Small tables with named rows and columns. After each table, cells are looked up by row and column.

lapakab =
,dal,zefot,fut
vorudof,236,-228,431
larogi,349,-654,331
bibu,301,-227,559
tepufuf,215,287,489
lomimu,-217,431,18
zanuvaf,1,255,161

What is the dal of larogi in lapakab?
349
What is the fut of zanuvaf in lapakab?
161
What is the zefot of tepufuf in lapakab?
287
What is the dal of tepufuf in lapakab?
215
What is the fut of larogi in lapakab?
331
What is the fut of vorudof in lapakab?
431
What is the fut of tepufuf in lapakab?
489
What is the zefot of vorudof in lapakab?
-228
What is the dal of lomimu in lapakab?
-217
What is the dal of vorudof in lapakab?
236
What is the zefot of lomimu in lapakab?
431
What is the fut of lomimu in lapakab?
18
What is the zefot of bibu in lapakab?
-227
What is the zefot of larogi in lapakab?
-654
Which row has the largest zefot? lomimu

leki.tsv
	tad	viloma	deteb	zep	dudava	mimamer	nomaf
dofaf	73722	50214	68019	39745	32767	63982	38557
pabib	90880	43105	46146	66510	24137	47516	61644
metuz	75589	50714	39225	62048	40501	40854	66350
dop	38713	61622	76171	31995	65067	71488	35892
zoz	83987	49951	72494	38184	33319	65060	46604
mipapi	48196	61300	72248	30671	63945	72420	31073
duta	57236	43926	32369	74867	49167	40984	69944

mipapi, nomaf => 31073
mipapi, dudava => 63945
mipapi, zep => 30671
duta, dudava => 49167
pabib, mimamer => 47516
duta, tad => 57236
dop, nomaf => 35892
metuz, tad => 75589
dofaf, deteb => 68019
dofaf, viloma => 50214
zoz, tad => 83987
dop, deteb => 76171
zoz, dudava => 33319
mipapi, mimamer => 72420
dop, viloma => 61622

sur =
columns: fosel, sapeze, mutifup, kabi
lavemi: [131, 88, 142, 46]
sim: [199, 100, 101, 113]
dila: [141, 170, 123, 144]
gapet: [85, 147, 52, 191]
val: [117, 59, 136, 39]
bugige: [139, 121, 157, 112]
kamulos: [73, 65, 104, 70]
loro: [64, 57, 84, 81]
kezo: [51, 116, 116, 135]
reso: [147, 138, 116, 181]

val, fosel -> 117
bugige, mutifup -> 157
sim, kabi -> 113
kamulos, fosel -> 73
kamulos, sapeze -> 65
val, kabi -> 39
sim, fosel -> 199
gapet, fosel -> 85
bugige, fosel -> 139
reso, kabi -> 181
lavemi, fosel -> 131
gapet, mutifup -> 52
lavemi, mutifup -> 142
kamulos, kabi -> 70
bugige, sapeze -> 121
gapet, kabi -> 191
kezo, mutifup -> 116
val, mutifup -> 136

ruboz
|  | lesi | labasi | goka | dob | lebe |
|---|---|---|---|---|---|
| gom | 119 | 99 | 114 | 130 | 122 |
| pusaza | 135 | 129 | 116 | 56 | 53 |
| vin | 117 | 89 | 109 | 81 | 74 |
| kaguke | 114 | 68 | 155 | 163 | 192 |
| mefur | 104 | 103 | 112 | 69 | 124 |

dob of vin = 81
lesi of pusaza = 135
dob of kaguke = 163
lebe of vin = 74
goka of mefur = 112
lesi of kaguke = 114
lebe of pusaza = 53
dob of pusaza = 56
lebe of kaguke = 192
lesi of gom = 119
labasi of kaguke = 68
goka of vin = 109
Row with the largest lesi: pusaza

vodaver =
|  | firelov | ket | taba | fezib | zogavuz | mov | laboke | goki | vogiti | kip |
|---|---|---|---|---|---|---|---|---|---|---|
| zapofo | 163 | 188 | 129 | 144 | 143 | 86 | 123 | 236 | 160 | 143 |
| rik | 75 | 112 | 116 | 130 | 127 | 80 | 114 | 137 | 88 | 184 |
| mopuno | 171 | 194 | 158 | 133 | 98 | 105 | 97 | 214 | 131 | 84 |
| lusu | 124 | 130 | 124 | 171 | 117 | 53 | 164 | 149 | 118 | 162 |
| tuzogok | 156 | 199 | 150 | 160 | 115 | 113 | 107 | 237 | 137 | 101 |
| vuposu | 177 | 153 | 136 | 116 | 138 | 200 | 204 | 94 | 136 | 166 |
| niloko | 167 | 186 | 124 | 135 | 144 | 74 | 122 | 225 | 158 | 154 |

What is the mov of tuzogok in vodaver? 113
What is the laboke of mopuno in vodaver? 97
What is the taba of tuzogok in vodaver? 150
What is the zogavuz of zapofo in vodaver? 143
What is the ket of tuzogok in vodaver? 199
What is the kip of zapofo in vodaver? 143
What is the vogiti of tuzogok in vodaver? 137
What is the ket of zapofo in vodaver? 188
What is the taba of rik in vodaver? 116
What is the taba of vuposu in vodaver? 136
What is the kip of tuzogok in vodaver? 101
What is the mov of niloko in vodaver? 74
What is the goki of vuposu in vodaver? 94
What is the goki of lusu in vodaver? 149
What is the ket of rik in vodaver? 112
What is the mov of lusu in vodaver? 53
What is the firelov of mopuno in vodaver? 171

